Below are the code and all the weights of a small trained network. Each question names an input and a target symbol and asks about switching units off, where a switched-off unit gives its printed mean instead of its output.

import numpy as np


def w(rows, s, z=0):
    codes = np.array(rows[::2]) - 128.0
    scale = np.full(codes.shape[1], s)
    scale[-1] = z or s
    return codes * scale


def norm(h):
    return h / np.sqrt((h * h).mean(-1, keepdims=True) + 1e-5)


def f(y):
    return np.maximum(y, 0)


def softmax(a):
    e = np.exp(a - a.max(-1, keepdims=True))
    return e / e.sum(-1, keepdims=True)


def log_softmax(a):
    a = a - a.max(-1, keepdims=True)
    return a - np.log(np.exp(a).sum(-1, keepdims=True))


def net(x, mask):
    ids = ['βγδζθλμξστφ'.index(c) for c in x.split()]
    T = len(ids)
    res = E[ids] + P[:T]
    q, k, v = (norm(res) @ M[0].T for M in (Q, K, V))
    z = softmax(np.where(np.tri(T) > 0, q @ k.T / 4**0.5, -1e9)) @ v
    res = res + np.where(mask[0], z, O[0][:, -1]) @ O[0][:, :-1]
    y = f(norm(res) @ A[0][:, :-1].T + A[0][:, -1])
    res = res + np.where(mask[1:9], y, B[0][:, -1]) @ B[0][:, :-1]
    return log_softmax(norm(res)[-1] @ U[:, :-1].T + U[:, -1])


Q, K, V, O, A, B = {}, {}, {}, {}, {}, {}
E = w([
[158,51,70,145,129,62],'β',
[136,175,132,106,100,180],'γ',
[127,98,165,104,164,87],'δ',
[158,118,80,114,108,31],'ζ',
[165,108,67,117,163,145],'θ',
[143,91,130,144,107,117],'λ',
[117,159,179,54,149,170],'μ',
[139,32,96,181,157,8],'ξ',
[122,89,141,94,95,117],'σ',
[112,22,117,123,66,90],'τ',
[153,86,89,117,87,113],'φ',
],0.014)
P = w([
[165,95,161,117,127,118],'0',
[139,141,163,155,163,178],'1',
[5,94,73,89,140,125],'2',
[141,66,128,97,144,100],'3',
[96,159,152,159,127,143],'4',
[56,109,61,113,161,116],'5',
[141,93,118,106,126,103],'6',
[138,168,101,163,150,144],'7',
],0.028)
Q[0] = w([
[244,30,111,55,211,158],'head 1',
[103,143,177,103,100,36],'head 1',
[76,38,150,61,112,139],'head 1',
[58,47,243,116,132,157],'head 1',
],0.011)
K[0] = w([
[116,79,60,19,15,61],'head 1',
[63,112,66,178,131,254],'head 1',
[171,125,22,30,191,108],'head 1',
[201,27,130,58,215,159],'head 1',
],0.0079)
V[0] = w([
[201,227,76,148,150,93],'head 1',
[186,112,86,116,50,155],'head 1',
[122,52,89,244,140,141],'head 1',
[91,133,157,125,255,37],'head 1',
],0.0093)
O[0] = w([
[139,22,131,88,206,77,1],'head 1',
[135,120,55,126,112,118,118],'head 1',
[177,76,122,161,107,254,187],'head 1',
[176,138,178,156,128,70,198],'head 1',
],0.013,0.005)
A[0] = w([
[2,108,80,161,190,148,119],'neuron 1',
[160,85,96,41,132,125,120],'neuron 2',
[34,204,115,161,95,199,89],'neuron 3',
[79,211,153,58,182,149,173],'neuron 4',
[124,120,185,78,175,183,126],'neuron 5',
[186,148,78,90,201,156,99],'neuron 6',
[99,122,102,62,67,154,86],'neuron 7',
[178,152,199,60,124,95,1],'neuron 8',
],0.014,0.0082)
B[0] = w([
[70,147,6,90,62,141,251],'neuron 1',
[126,220,84,133,151,158,174],'neuron 2',
[180,123,117,82,182,72,255],'neuron 3',
[92,111,75,159,85,100,203],'neuron 4',
[148,73,121,165,107,123,159],'neuron 5',
[38,46,155,168,153,121,155],'neuron 6',
[75,137,174,206,144,96,188],'neuron 7',
[86,118,160,39,138,170,155],'neuron 8',
],0.013,0.0083)
U = w([
[70,86,91,76,81,114,114],'β',
[138,103,59,108,185,168,148],'γ',
[208,165,103,98,147,72,152],'δ',
[144,191,205,195,123,102,149],'ζ',
[179,233,123,144,99,214,116],'θ',
[240,94,94,133,131,150,97],'λ',
[161,114,190,99,137,180,254],'μ',
[158,12,159,170,143,46,109],'ξ',
[98,182,138,187,167,45,64],'σ',
[191,109,160,146,76,176,151],'τ',
[131,42,138,185,72,125,101],'φ',
],0.011,0.0068)

Each question gives the input, a string of symbols that net reads in full, and the target symbol t.
The units are the heads (4 rows each of Q, K, V and O) and the neurons (one row each of A and B). Each row of codes is followed by its name. A weight is (code - 128) times the scale printed after its matrix; where a second scale follows, it is the last column's (O, A, B and U).
mask holds one flag per unit, heads first, then neurons. A switched-off unit (its flag False) gives its mean, the last column of its rows in O or B, instead of its output. The means were averaged over made-up inputs and are rounded, as every weight is.
A unit's drop is (log p(t) with every unit on - log p(t) with that unit switched off) / (log p(t) with every unit on - log p(t) with every unit switched off).
The circuit of an input: a set's keep is (log p(t) with only the set's units on - log p(t) with every unit switched off) / (log p(t) with every unit on - log p(t) with every unit switched off). Starting from all 9 units, units are removed one at a time, each time the one whose removal leaves the highest keep (on an exact tie, the one counted first), for as long as the keep stays at least 0.8.
circuit, biggest first: the units of the circuit, biggest drop first
k most important neurons: the k neurons with the biggest drops, biggest first
drop of u: that unit's drop, to one decimal
input β φ ξ λ λ, target γ: most important neuron	neuron 3
input σ θ θ σ δ, target φ: circuit, biggest first	head 1; neuron 5
input φ δ β γ, target σ: circuit, biggest first	head 1; neuron 7
input φ ζ ζ θ ζ λ β, target λ: 3 most important neurons	neuron 1; neuron 7; neuron 4
input γ φ δ σ τ φ φ, target θ: circuit, biggest first	neuron 2; neuron 3; neuron 1
input γ β τ σ ζ δ ξ τ, target ξ: 2 most important neurons	neuron 1; neuron 3
input φ φ γ ζ φ, target γ: circuit, biggest first	head 1; neuron 3
input λ φ ζ ξ σ, target γ: circuit, biggest first	head 1; neuron 3
input δ ζ ζ γ γ γ ζ σ, target β: circuit, biggest first	head 1; neuron 1
input ζ ζ ζ δ θ φ γ, target σ: circuit, biggest first	neuron 7; neuron 1
input ξ ζ θ σ λ σ δ, target μ: circuit, biggest first	neuron 8; neuron 1; neuron 4
input θ σ ζ θ ζ, target δ: circuit, biggest first	neuron 3; head 1
input ζ δ σ δ δ φ τ ζ, target ζ: circuit, biggest first	head 1; neuron 1
input γ ζ ζ φ μ, target ξ: circuit, biggest first	head 1
input λ ζ ζ σ γ ζ ζ δ, target β: circuit, biggest first	head 1; neuron 1
input δ μ β σ σ ζ τ μ, target δ: 3 most important neurons	neuron 3; neuron 1; neuron 7
input δ ζ γ β φ ζ λ φ, target γ: 2 most important neurons	neuron 3; neuron 6
input ζ ζ λ β, target λ: 2 most important neurons	neuron 1; neuron 2
input τ τ θ μ μ θ γ μ, target σ: 2 most important neurons	neuron 4; neuron 1
input γ δ ζ λ, target τ: 2 most important neurons	neuron 3; neuron 1
input λ ζ θ θ φ σ γ ξ, target γ: most important neuron	neuron 4
input ζ β δ σ, target ζ: 2 most important neurons	neuron 1; neuron 7
input φ ζ γ σ δ β γ φ, target ζ: 2 most important neurons	neuron 1; neuron 3
input β σ β γ φ σ λ δ, target γ: 2 most important neurons	neuron 3; neuron 6
input τ τ γ δ β, target θ: drop of head 1	2.0
input θ ζ λ ζ σ, target ξ: drop of head 1	0.5
input γ ζ ζ ξ ζ τ μ ζ, target ξ: drop of head 1	0.8
input τ δ δ ξ γ φ δ ζ, target β: drop of head 1	2.2
